Below are the code and all the weights of a small trained network. Each question names an input and a class and asks about switching units off, where a switched-off unit gives its printed mean instead of its output.

import numpy as np


def w(rows, s, z=0):
    codes = np.array(rows[::2]) - 128.0
    scale = np.full(codes.shape[1], s)
    scale[-1] = z or s
    return codes * scale


def f(y):
    return np.maximum(y, 0)


def log_softmax(a):
    a = a - a.max(-1, keepdims=True)
    return a - np.log(np.exp(a).sum(-1, keepdims=True))


def net(x, mask):
    res = np.array(x, float).reshape(1, 5) / 4 @ E
    y = f(res @ A[0][:, :-1].T + A[0][:, -1])
    res = res + np.where(mask, y, B[0][:, -1]) @ B[0][:, :-1]
    return log_softmax(res[-1] @ U[:, :-1].T + U[:, -1])


A, B = {}, {}
E = w([
[139,19,181,56,156,64,97,131,34,2,131],'x0',
[130,57,145,167,232,184,130,182,47,196,74],'x1',
[233,102,160,120,109,183,86,158,58,158,79],'x2',
[197,148,125,211,173,100,11,23,89,101,167],'x3',
[235,86,135,235,154,202,90,153,194,161,116],'x4',
],0.0097)
A[0] = w([
[103,106,99,119,25,77,183,110,127,115,154,14],'n1',
[80,134,107,108,117,103,116,65,124,122,212,253],'n2',
[229,75,161,150,142,177,78,140,51,85,104,101],'n3',
[38,150,141,66,33,102,104,151,151,88,140,121],'n4',
[107,75,121,102,136,129,159,138,98,160,88,46],'n5',
[110,133,105,142,203,99,102,71,56,155,130,71],'n6',
[95,93,99,82,142,172,182,192,118,100,110,122],'n7',
[105,182,104,134,117,163,137,117,164,175,116,112],'n8',
[85,39,180,121,147,134,176,198,95,119,82,96],'n9',
[111,155,166,87,79,95,159,98,124,127,181,80],'n10',
[106,121,112,193,123,166,98,150,174,149,157,139],'n11',
[139,157,89,141,93,147,191,142,116,244,123,167],'n12',
],0.011,0.004)
B[0] = w([
[144,200,44,137,104,100,188,156,172,138,106,207],'n1',
[93,152,76,135,194,112,162,66,125,134,116,217],'n2',
[254,37,162,35,91,79,82,128,113,97,123,251],'n3',
[139,178,82,77,95,126,216,133,112,108,73,255],'n4',
[110,120,129,79,138,130,114,181,114,140,134,177],'n5',
[107,55,157,217,150,73,144,78,58,157,97,177],'n6',
[84,124,115,92,153,155,200,222,106,115,175,213],'n7',
[144,168,163,187,100,200,128,104,158,121,44,203],'n8',
[111,108,166,73,132,88,168,186,110,184,225,228],'n9',
[134,167,83,133,32,101,125,91,122,124,60,201],'n10',
[121,116,108,191,152,114,28,186,169,87,173,188],'n11',
[169,105,174,202,104,217,160,184,110,101,64,231],'n12',
],0.0093,0.016)
U = w([
[77,205,75,96,49,106,168,92,143,91,92,224],'0',
[235,81,164,81,75,88,27,117,77,116,138,114],'1',
[155,141,158,190,70,238,73,197,174,152,97,230],'2',
[36,114,168,77,92,128,169,234,94,178,162,200],'3',
[95,160,109,166,114,111,24,72,254,100,206,1],'4',
[49,119,140,166,138,85,81,40,14,138,136,67],'5',
],0.0091,0.0015)

Each question gives the input, the list of numbers given to net, and the class t.
The units are the neurons (one row each of A and B). Each row of codes is followed by its name. A weight is (code - 128) times the scale printed after its matrix; where a second scale follows, it is the last column's (A, B and U).
mask holds one flag per neuron, in row order. A switched-off neuron (its flag False) gives its mean, the last column of its row in B, instead of its output. The means were averaged over made-up inputs and are rounded, as every weight is.
A unit's drop is (log p(t) with every unit on - log p(t) with that unit switched off) / (log p(t) with every unit on - log p(t) with every unit switched off).
The circuit of an input: a set's keep is (log p(t) with only the set's units on - log p(t) with every unit switched off) / (log p(t) with every unit on - log p(t) with every unit switched off). Starting from all 12 units, units are removed one at a time, each time the one whose removal leaves the highest keep (on an exact tie, the one counted first), for as long as the keep stays at least 0.8.
units of the circuit, in order: the units of the circuit, biggest drop first
k most important neurons: the k neurons with the biggest drops, biggest first
drop of u: that unit's drop, to one decimal
input [-6,5,-8,6,-2], class 5: units of the circuit, in order : (n6)
input [-8,7,4,-6,-3], class 2: 2 most important neurons : (n12, n8)
input [-5,8,-8,4,-1], class 2: 3 most important neurons : (n12, n8, n11)
input [-2,-4,4,-3,0], class 2: units of the circuit, in order : (n2, n9)
input [4,-4,2,-6,-5], class 0: 2 most important neurons : (n4, n10)
input [1,-1,-3,1,5], class 4: units of the circuit, in order : (n12, n3, n4)
input [0,1,6,-6,6], class 3: 3 most important neurons : (n9, n7, n10)
input [-2,5,7,-2,-1], class 1: 3 most important neurons : (n3, n4, n1)
input [-6,-3,3,8,0], class 4: 4 most important neurons : (n4, n11, n7, n12)
input [1,0,-6,6,7], class 4: 2 most important neurons : (n11, n12)
input [7,-4,-4,-8,-4], class 0: 3 most important neurons : (n4, n10, n1)
input [2,-4,-7,7,2], class 5: 2 most important neurons : (n6, n2)
input [2,1,-6,2,0], class 5: drop of n4 : 0.1
input [-5,-1,3,8,3], class 1: drop of n3 : 0.7
input [-7,-7,-1,-5,2], class 2: units of the circuit, in order : (n12)
input [-2,-3,2,1,1], class 2: drop of n4 : 0.2
input [5,2,-6,-1,-5], class 0: drop of n8 : -0.1
